Below is a small trained network, with its code and all its weights. Each question gives an input and a class and asks what happens when units are switched off, that is, made to give their printed mean instead of their output.

import numpy as np


def w(rows, s, z=0):
    codes = np.array(rows[::2]) - 128.0
    scale = np.full(codes.shape[1], s)
    scale[-1] = z or s
    return codes * scale


def norm(h):
    return h / np.sqrt((h * h).mean(-1, keepdims=True) + 1e-5)


def f(y):
    return np.maximum(y, 0)


def log_softmax(a):
    a = a - a.max(-1, keepdims=True)
    return a - np.log(np.exp(a).sum(-1, keepdims=True))


def net(x, mask):
    res = np.array(x, float).reshape(1, 2) / 4 @ E
    u = 0
    for l in range(3):
        y = f(norm(res) @ A[l][:, :-1].T + A[l][:, -1])
        res = res + np.where(mask[u : u + 7], y, B[l][:, -1]) @ B[l][:, :-1]
        u += 7
    return log_softmax(norm(res)[-1] @ U[:, :-1].T + U[:, -1])


A, B = {}, {}
E = w([
[161,190,98,143,119,2,112,189],'x0',
[77,133,120,150,203,149,131,189],'x1',
],0.009)
A[0] = w([
[162,125,175,103,117,72,111,147,5],'0.n0',
[112,104,58,188,159,139,199,185,143],'0.n1',
[97,128,155,143,98,196,136,125,123],'0.n2',
[79,116,108,164,119,123,42,253,145],'0.n3',
[173,97,104,75,116,55,94,94,167],'0.n4',
[180,187,121,143,124,100,167,110,70],'0.n5',
[6,160,96,180,127,72,99,147,54],'0.n6',
],0.0071,0.0021)
B[0] = w([
[142,126,124,108,60,156,180,104,181],'0.n0',
[101,160,128,161,71,229,98,60,225],'0.n1',
[227,140,88,130,199,78,197,191,226],'0.n2',
[243,123,143,172,204,47,76,161,254],'0.n3',
[1,158,161,144,195,187,138,189,240],'0.n4',
[94,118,139,124,81,135,176,41,194],'0.n5',
[119,125,240,178,60,128,104,123,216],'0.n6',
],0.0073,0.0048)
A[1] = w([
[201,224,118,178,78,120,105,122,243],'1.n0',
[108,84,160,122,148,128,213,132,119],'1.n1',
[60,142,174,123,126,153,106,145,196],'1.n2',
[51,191,3,53,49,56,151,108,200],'1.n3',
[105,99,139,173,103,29,75,141,144],'1.n4',
[165,124,98,54,86,120,113,74,126],'1.n5',
[140,130,149,15,180,149,132,74,107],'1.n6',
],0.0065,0.0011)
B[1] = w([
[36,120,89,103,130,154,135,138,253],'1.n0',
[83,63,105,60,114,137,158,90,224],'1.n1',
[157,176,121,180,96,68,116,104,202],'1.n2',
[127,120,187,164,117,254,153,83,214],'1.n3',
[114,50,111,64,134,131,180,93,231],'1.n4',
[95,162,114,170,151,119,115,193,167],'1.n5',
[175,167,122,96,168,45,114,172,208],'1.n6',
],0.0086,0.0043)
A[2] = w([
[190,86,75,89,154,175,162,141,197],'2.n0',
[114,108,117,100,102,105,147,38,118],'2.n1',
[167,118,179,128,214,119,2,168,4],'2.n2',
[176,125,102,101,139,139,116,118,26],'2.n3',
[116,141,67,128,141,152,128,129,77],'2.n4',
[183,86,100,82,140,180,142,126,200],'2.n5',
[148,141,137,134,147,188,120,186,158],'2.n6',
],0.0099,0.0018)
B[2] = w([
[152,49,41,92,181,189,110,254,254],'2.n0',
[187,128,106,96,149,132,100,148,195],'2.n1',
[212,158,95,182,120,156,117,82,207],'2.n2',
[34,140,108,196,120,122,139,142,156],'2.n3',
[115,91,129,37,137,116,153,156,146],'2.n4',
[85,28,149,110,147,173,80,127,235],'2.n5',
[84,107,134,92,54,65,108,104,183],'2.n6',
],0.0086,0.0075)
U = w([
[225,163,117,247,157,117,61,106,189],'0',
[155,12,84,88,197,219,90,192,150],'1',
[216,147,124,53,132,112,108,98,5],'2',
[71,119,178,125,151,45,149,158,134],'3',
[100,168,189,116,85,226,183,67,185],'4',
],0.013,0.0028)

Each question gives the input, the list of numbers given to net, and the class t.
The units are the neurons (one row each of A and B). Each row of codes is followed by its name. A weight is (code - 128) times the scale printed after its matrix; where a second scale follows, it is the last column's (A, B and U).
mask holds one flag per neuron, layer by layer. A switched-off neuron (its flag False) gives its mean, the last column of its row in B, instead of its output. The means were averaged over made-up inputs and are rounded, as every weight is.
A unit's drop is (log p(t) with every unit on - log p(t) with that unit switched off) / (log p(t) with every unit on - log p(t) with every unit switched off).
The circuit of an input: a set's keep is (log p(t) with only the set's units on - log p(t) with every unit switched off) / (log p(t) with every unit on - log p(t) with every unit switched off). Starting from the 12 units with the biggest drops (on a tie, the unit counted first), units are removed one at a time, each time the one whose removal leaves the highest keep (on an exact tie, the one counted first), for as long as the keep stays at least 0.8.
circuit, biggest first: the units of the circuit, biggest drop first
most important unit: the unit with the biggest drop
top k neurons: the k neurons with the biggest drops, biggest first
k most important neurons of layer l: the k neurons of layer l with the biggest drops, biggest first
drop of u: that unit's drop, to one decimal
input [5,2], class 3: circuit, biggest first : [2.n0]
input [4,3], class 0: top 2 neurons : [0.n3 2.n0]
input [7,2], class 3: top 2 neurons : [1.n4 2.n0]
input [-2,-7], class 2: top 4 neurons : [0.n3 2.n0 2.n5 1.n4]
input [-1,-3], class 2: top 2 neurons : [0.n3 0.n4]
input [8,6], class 0: circuit, biggest first : [0.n3 2.n2]
input [8,-2], class 3: top 3 neurons : [2.n0 0.n1 0.n4]
input [2,1], class 3: top 4 neurons : [1.n0 1.n4 2.n0 2.n2]
input [0,-6], class 4: top 2 neurons : [0.n3 2.n0]
input [-1,-8], class 4: 2 most important neurons of layer 2 : [2.n0 2.n2]
input [7,4], class 0: 2 most important neurons of layer 0 : [0.n3 0.n6]
input [6,5], class 0: top 2 neurons : [0.n3 2.n2]
input [0,-7], class 4: drop of 0.n3 : 0.4
input [0,2], class 0: drop of 0.n3 : 0.2
input [4,5], class 0: drop of 0.n3 : 0.6
input [8,-7], class 4: most important unit : 1.n3
